B:
1: [-24  -6 -23  49  22  60  33 -65  49 -64   5 -23  23  55 -16  -6  42  -2
  12 140  63 -93 -45 109  33  36]
2: [   6  113   14  -66   56  -67 -118  153  137 -223   54  118 -195  -11
 -112   34  -38  -73   28  117  -86   48 -126   43  -56   92]
3: [ -36  122  -56  -91   61  -99  -94 -104    8   -7   20   90  -42  -50
  -15  -27   89  -29  -47   23   26   49 -151   97   38   40]
4: [  -3   50  -21  -66   14  -13  -64   86   21 -146    8   47  -81  -31
   36  -71   42  -47  -21   89  -13   56  -80  145   30   39]
5: [-171   77  -19 -208  -89  151  -20  120  -25 -207  -28    3   10 -139
  101 -212   77 -139 -162   20   67   38 -296  168  -79 -174]
6: [  0 -57  -4  58  26   5  -8 -40  43 -76  -1 -17  25  49 -16  23  25 -36
  39 105  31 -45  -9 101  87  87]
7: [ 248  114 -103  318  125  -18  286  158   75 -101   65 -203  -97  -72
  -91  -72  236  154   35  330  -30  -86  166  284   20  -57]
8: [  -1   53    2  -22   30  -21  -49   80   40 -189    5   66 -136   25
  -50   -4  -13  -27   33  159  -20    6  -58  100   16   76]
9: [ -75  176  -73   78   18  -95  -72  194 -124  -21  -23  -70  -30 -108
 -195  -86  139   86  -20  233   73  -20  -67   48   46   -8]
10: [ 105 -160  -50   78  -44   20  194  -83  -72  -65  -37 -149   58  -20
  187  -79  156  -63  -46   72   61  -38   84  350  139  -75]
11: [ -24 -114    2  151  -32    0   28   61   31  -60   -3 -148   92   24
 -115   74   28  -65   33  132   53 -136   13   64   58   17]
12: [ 193   72  -53  384  156   38   72  270  276  -11  159 -193   52   46
 -171   22  114  151  124  304  -71 -121  195   60   15  150]
13: [ -10  180  -80    1  101 -152  -54  -73   -2   34   27   19   -9 -140
 -113  -31  178    1  -55   41   23   48 -145   90   39   -5]
14: [ -63  127  -47   22   42  -79  -74   11   25   -2   27   -3   -9  -41
 -163   20   77    4  -19  118   45  -50 -129   15   -4   22]
15: [ 154  141  -92  -83   17 -240    9  -48   84  -61  103  112 -309   47
  -23  129   31  -35  -45   98  -70  -25  -70  201  -91   -1]
16: [ 11 -39  -4   2   3 -50 -56 -22  73 -75  26  30 -48  84 -27  82 -24 -60
  33  92   3 -52 -29  86  40  98]
17: [  22  -32  -31  -65  -46  -16   54  -48  -66 -142  -34   24 -124   50
   93  -29   24  -42  -28  133   46  -31  -32  231   48  -14]
18: [ -31  105 -128  123  -43 -112   40   60  -62  158   42 -206  116 -107
 -130  -20  220   31 -114  117  111 -132  -79  112  -10 -136]
19: [  -5   69  -30  -41    7  -66    2  -48   27 -117   10   57 -144   36
  -72   55    7  -35   -9  136   19  -62 -110  109  -26    7]
20: [ -35 -238   23 -159 -238 -170 -175   67   -5  -74   17   31 -104  188
   58  240 -187 -256  -28  -16   -2 -103  -50   90  -10   58]
21: [ 143   23  -55  309  169   86  150    6  196    4   86 -167  134   -2
  -65  -38  175  105   73  195    0  -92  115  140   79   80]
22: [  63  -65  -31  281   79   76   46   70  156   49   69 -200  220   22
  -65   -4  121   44   68  147   29 -112  108   72  104  100]
23: [ 42 -28 -17 171  95  53  42 -29 127 -24  42 -88 114  21 -47  -2  93  16
  57 123  22 -66  35  93  88  92]
24: [ -30   34  -68 -101 -101 -108  -16    5 -106  -45  -11    0 -114    6
   24    3   48  -61  -92   96   65  -52 -108  182  -11  -73]
25: [ 142  196  -82  363  265  123  155  115  161  -31   76 -155   95  -86
 -131 -179  260  243   96  319    0  -26  129  126   93   94]
26: [ -94 -100    3 -156  -47  -33 -157 -185   16   -2   -3  101   55   93
  112   51  -43 -148  -26  -73   55   -3 -127   79   87  104]
27: [ -47   58  -32  -15   46  -31  -68  -72   53  -25   24   33   17   -2
  -59    7   52  -33   -9   61   36  -21 -117   56   31   55]
28: [ -28 -124   -7   99  -55  -18  100   35 -116 -107  -79 -166   78  -86
  -36  -28  114  -90  -22  104   81  -55   -5  185  115  -81]
29: [ -43 -125    9 -192 -106  -79 -109 -122  -48 -117  -34  125 -117  131
  132   81 -101 -156  -16    6   32  -12  -86  155   65   75]
30: [-346  142   22 -751 -292 -149 -345   12 -301 -379 -143  460 -517   46
  114  -22 -260 -282 -202  -12   62  116 -529  103 -165 -104]
31: [-123    5  -14 -109  -54   19  -67  -55  -63  -92  -42   51  -27   41
   16  -29   -8  -57  -39   91   92  -46 -141   95   29    8]
32: [ -96 -183   -4 -159 -200    3  -40 -142  -29  -49  -19   29  -38  211
  116  132 -126 -162  -60   37  105 -180 -112  128  -21  -10]
33: [ -51  157  -57  134   53 -213   35  137 -223  -90  -97 -127  -46 -275
 -310  -58  232   17  -29  190   68   29  -83   97   95 -114]
34: [ -74  -45    5  -84  -68  -61  -70    9  -95 -136  -59   35  -73   19
   -5   13  -17  -96  -15   91   50  -13  -85  118   63   26]
35: [ -68 -129   34 -416 -202 -214 -159 -196 -159 -237  -84  303 -377  188
  157  179 -229 -253  -53  -21   13   13 -180  192    4   47]
36: [  49  168 -118  204   78 -114   12  135   33  123   81 -175   93 -130
 -176  -46  237   92  -38  157   35  -54   -8   84   23  -29]
37: [ -28 -200   23 -190 -140 -132   -9 -215 -116 -150  -78   88 -128   85
  123  129  -77 -229  -44  -38   47  -31 -100  219   76  -15]
38: [   0  -54  -27 -141  -34  -43   26 -217  -51 -103  -36   83  -85   38
  146   -2   30 -107  -52   10   51    2  -99  235   61   -8]
39: [-139  -98   32 -253 -106  -66 -152 -182 -110 -138  -82  186 -127  135
   84   78 -133 -155  -17   13   74  -14 -160   94   65   83]
40: [ -70   37   -1   11   30   26 -104  106    0 -109  -17   10    4   -4
  -51  -64   26    0   30  145   28   14  -52   52   73   96]
41: [ 182  -53  -39  273  112   50  143   55  164  -47   73 -160   69   26
   -1  -14  132   57   80  183  -26  -68  167  191  101   88]
42: [ -51   93  -36   -5   34  -83  -93  -11   57  -11   39   24  -15   -4
 -125   46   42  -25  -10   84   26  -44 -125   22   -5   48]
43: [-254  186  -17 -692 -170  -80 -341    5 -124 -260  -41  399 -318  -75
  243 -149 -101 -278 -241 -161    1  236 -516  154 -138  -86]
44: [  -5  153   -6  222  255  134  -37  -15  220  -52   65   10   98   29
 -180  -60   82  161  147  236    8  -37    5  -51   82  228]
45: [-115    7   -8 -118  -12   37  -39 -172  -43 -106  -51  101  -45   70
   30  -19  -16  -40  -16   92   96  -46 -148  102   44   40]
46: [ -47  115   10 -341  -87  -92  -71  175   18 -384   -1  177 -335 -143
   40  -43  -31 -258 -141  -21  -94  138 -326  202 -155 -148]
47: [-168 -125   24 -298 -167  -61 -111 -242 -165 -143 -109  177 -141  152
  109   85 -142 -178  -55    8  115  -58 -195  128   44   15]
48: [  85  -78  -46  451  106   55  109  194  134  105   68 -380  366 -123
 -155  -47  259   54   57  145   35 -104  164   76  152   27]
49: [  52 -148   11  187    3  -25   95   13   43 -100  -10 -144   58   17
  -94   92   51  -71   59  128   21 -109   65  128   92   27]
50: [  94  -89  -26  249   78   73  105    1  140  -10   53 -162  147   43
  -26    9  104   27   70  152   25 -106  114  130  101   84]
51: [  8 -29 -41 -68 -45 -21   6 -73  12 -58  15  23 -55  65  89  11  21 -62
 -44  69  43 -54 -63 180  16   6]
52: [-107   27  -26   53   50  109   63  -87  -13  -50  -40  -91  169 -114
  -30 -129  160  -24  -47   68  111  -33 -139  113   72  -65]
53: [  52  129 -139  288  106  -30  -10  151  106  266  129 -276  314 -151
  -97 -116  316  116  -48   89   52  -47   38   77   74    4]
54: [ -28  -21  -41 -155  -79  -96  -92  -33  -84  -53  -15   65  -82   28
  116  -14   21  -96  -67   22   36   30  -90  185   55   17]
55: [-408   88   64 -704 -265 -195 -454  132 -515 -402 -265  429 -424  -79
  100 -150 -200 -261 -150   -4   85  280 -438   91   55  -20]
56: [  51   60  -27  419  235  127   18  185  183   40   69 -231  300  -99
 -191 -126  221  162  135  224    9  -23  141   -5  175  175]
57: [  93  100  -98  118   17 -220   20  194 -125    3    5 -143  -46 -192
  -92  -68  237   14  -55  132   -2   59   32  213   94  -65]
58: [  18    6  -64 -154  -71  -37  106 -151 -125 -133  -50   54 -164   11
  167  -64   73  -65 -101   82   70  -13 -100  312   22 -106]
59: [-330  -24   16 -722 -366 -101 -276 -161 -380 -282 -182  411 -440  199
  263    5 -293 -255 -188    3  149   17 -411  177  -80  -77]
60: [ 132  120  -67  487  221  -12   32  367  141   68   96 -319  252 -204
 -268 -118  306  170  103  249  -35    8  189   34  153  108]
61: [-210  116  -26 -537 -226   27 -110   31  -71 -290  -23  224 -274  -45
  193 -104  -81 -269 -256  -61   42   46 -470  206 -229 -237]
62: [ -31   58  -62 -277 -114  115 -181  139  120  -67  108  131  -92  138
  310 -134  -57  -65 -115   28  -10   33 -142  185  -91   55]
63: [  39 -169  -12  189  -31   40   91   77  -37  -64  -33 -193  126   13
   19  -25   91  -25   35  154   63  -85  122  183  152   24]
64: [ 137  116  -99  424  132  -45  109  318   88   69   89 -327  163 -169
 -236  -78  293  143   38  256   -4  -69  146  103   75   -8]
65: [ 140   71 -114  350  104  -55  112  281  -46   81   32 -330  207 -252
  -67 -204  370  115  -18  175   19   46  161  227  176  -47]
66: [-156  -23   13 -545 -198 -145 -261 -308  -67 -170  -33  433 -398  313
  183  192 -313 -211  -74  -27   47  -40 -301   96  -93  100]
67: [-67 -18   7  27  20 -23 -51  -7 -27 -95 -41  -9  24 -23 -75  -5  39 -52
  23  97  50 -11 -63  68  95  59]
68: [ 106 -217   -9  -25 -147 -125    3    9   75  -69   59  -38  -98  170
   96  202  -85 -178  -10   34  -26 -123   47  197   -2   35]
69: [ -45   54  -22 -143  -43   52   41   85   22 -233   -3   10  -83 -120
   72 -116   75 -146 -117   31    1   41 -211  213  -66 -139]
70: [ -70 -138    9 -238 -150  -48  -60 -165 -121 -155  -75  140 -161  159
  168   62 -117 -149  -40   43   70  -44  -99  196   52   29]
71: [ -63 -139   -2  108  -43   89   44   46 -117  -76  -85 -157  156  -21
   40 -105   96  -27    7  139  115  -51   44  163  171    5]
72: [-229  -63   29 -576 -253 -184 -251 -281 -202 -201 -105  379 -355  191
  143  165 -269 -287 -124  -80   82   -7 -363  110  -61   -5]

[-209   12   85  -72  212   36  -77  -46 -247 -408  -39   -4 -113 -140
 -141   37   38    4  147  107 -290 -141 -216 -226  133  -63 -126  -15
  233  423] => 49
[  13  125  -61 -176   82  -32 -135  -32   16 -101 -103  -40  112  -64
   75 -135   38  -82   73  -54 -284 -111  -62  -33  166   29   92    3
   57   88] => 21
[ 141  116 -124 -114  -14   -3   37  148   20 -182   19   88  100  -98
   40  -46   -7  -45  -62  -19  -97 -272  -72  -47  -94  140  -43  -68
  -91 -207] => 32
[  61  -60  -67 -137  -92  -95  -30   28   56  137  -45  -41  111 -104
   97  -51   44  -86   91  -57  -80 -105  -76  -82   79   39  184  -41
  -73  -25] => 17
[ -86   58   11  -46 -203 -160  129 -179  147   82  -60  -37  -75   11
  222   47  -74   83   31 -267  211  -18  137   12    7   47    2   33
 -145 -274] => 26
[ -43  -92  -26   -1 -217 -103  100  -45   84  114   14  -73   31  -15
  125   25  -41   21   23 -163   95   20  -20  -94  -66   29   55  -19
  -70 -181] => 6
[  -3  104 -110  -87  -65  -43  -12  -17   36  -96  -55  -69  109   12
   43 -105  -20  -53   27 -107 -151  -64  -23  -51   58  107   14  -48
  -33  -51] => 72
[ -48    0  -32  169 -217 -113  104    4  -28  -14  128   31  -73  -86
   15  -55   15  -30   20   -3   87  -37   28   33 -243  273   28 -163
 -159 -120] => 68
[ -42 -234 -365 -243 -172   77  190   50  -56  -19 -291 -160  257  119
 -174  128   97   20  183  -51 -234 -100 -125 -278  451 -136    9 -112
  -96  217] => 55
[ -45 -168    5  -90 -240 -132   51   88  -39  109  -11 -275  175   21
  -20  -27 -160  -29  -22 -143  -74   25 -282 -289  151    3  -33  -80
  -66   -5] => 33
[   5   84  -65 -256  145   21 -105  -25    6 -184 -155  -23  115  -61
   67  -39   33  -24   71  -66 -296 -166 -110 -115  229 -107   30   63
  124  106] => 45
[-253 -418  230  469 -325 -130  158 -156 -109  197  131    0 -181  -78
  177   73   21  275 -165   14  125  269  -84  220 -331  -65   65  -65
  -17 -112] => 46
[-100 -424  108  184 -239  -62  122 -119   82  289   45   32  -36  -84
  295  158   57  215  -82  -99  133  169  -71   54 -230 -256  181   89
   73 -232] => 25
[  -4 -151   36    6 -232 -116  143  -13   99  147   54  -14   -3  -67
  189   97  -69   79  -48 -166  195  -31  -55  -93 -142  -27   29   13
  -89 -304] => 47
[   1   90 -104 -136   59  -27 -109  -21  -39 -101 -116  -23   98  -77
    6 -131   93  -94  115   11 -304 -129  -51   -9  187   75  118  -58
    5  176] => 41
[-270   24   -1 -148  271   61 -118 -204 -184 -351 -187   19 -129 -108
  -99   58  170   -2  324   80 -339  -96  -62 -178  303 -154   14   44
  283  569] => 4
[ -30   46 -128  -22 -129  -39   33  -24   32  -61  -29  -76   98   24
   23  -84   -2  -46   42 -100 -114   -9   -5  -57    6  122   28  -72
  -41  -50] => 16
[  42    1 -231  -47 -117   -9  126  -98  161   71  -77  181  -17  -71
  157   61  203    0  165  -70   89 -140  238  102  -81   70  213  -26
 -135 -188] => 62
[ -25   83 -141   20  -73    4  -13  -88   84  -76  -17   -3   76   18
   98 -106   67  -41   53  -96 -144   34   84   36  -87  105  101  -23
   36  -80] => 66
[ -95 -203   97  144 -249 -109  156 -102   71  144   57    7  -73  -49
  235   98  -43  174 -101 -154  192   78  -11   43 -216  -69   28   30
  -47 -301] => 23
[ -73 -480  371  278 -262 -232  215 -109  -14  386   71  212 -283 -291
  419  243   24  399 -254   -2  384  -43  -82  328 -282 -235  117   46
 -192 -394] => 10
[  39  128 -154 -160    5    3   21   37    8 -192  -97   -1  115  -17
    8  -55    6  -33   26  -67 -183 -196  -37  -64  109   82  -42  -50
  -50  -44] => 22
[ -16  141 -145 -167   30  -25  -39  -42  -19 -156 -157  -26   87  -20
  -10 -100   63  -62  115  -36 -249 -155    2  -21  225   94   39  -67
  -49  122] => 29
[   2  -91  -46 -180 -238 -208  103  -27   73  259  -98  -98   29  -72
   95   47  -27  -41  145 -155  155 -131  -19 -140  211   61  125  -70
 -257  -75] => 65
[ -70 -429  147  275 -281  -43  289  -42   20  139   91  143 -115  -96
  291  256  -11  377 -276  -74  257   44  -89  148 -375 -245  -37   53
  -41 -450] => 31
[  24  192  -72 -193 -125 -144   82  -76  147   -5  -97  -29   15  -10
  159  -20  -77  -14   57 -242  116 -172  112  -43  104  134  -18   -7
 -192 -250] => 53
[  45  -90   98 -138 -117 -217  -66  -42  125  327   -2  -41   13 -188
  249  -33    1  -71   99 -126   94  -76  -60  -62   44    2  268   31
  -90 -106] => 58
[-144 -291  262  273 -296 -204  183 -115  -19  221  100   35 -196 -130
  263  118  -69  264 -184  -87  282   74  -60  171 -255  -54    7  -16
 -141 -300] => 37
[ -48 -285  255   58 -250 -183  176  -75  113  256   55   20 -101 -122
  375  199 -140  272 -204 -227  334   -5 -108   11 -187 -226  -11  124
  -72 -464] => 52
[ -17  -26  -38    8 -115  -54  -30    0   32   11   33  -93  111  -21
   78  -99  -20  -51   -3  -88 -132   40  -92  -75  -66   69   78  -39
   32  -61] => 19
[  58   61  -89 -144   -4  -45  -35   63  -14  -80  -62  -12  106  -87
   22  -81   23  -73   40  -17 -180 -183  -93  -63   97   89   52  -68
  -60    6] => 24
[ -28  -53  -73  -60 -208  -91  106  -43  101   86  -25  -77   63   10
  117   26  -38   14   42 -184   75  -11   -2 -112    2   25   41  -16
  -84 -177] => 39
[ -66 -172 -111   63 -220  -30   79  -24   32   88   15  -96   99   22
   40   -3   33   -9   55  -79  -52  100  -58 -108  -72   22  106  -63
    1  -41] => 8
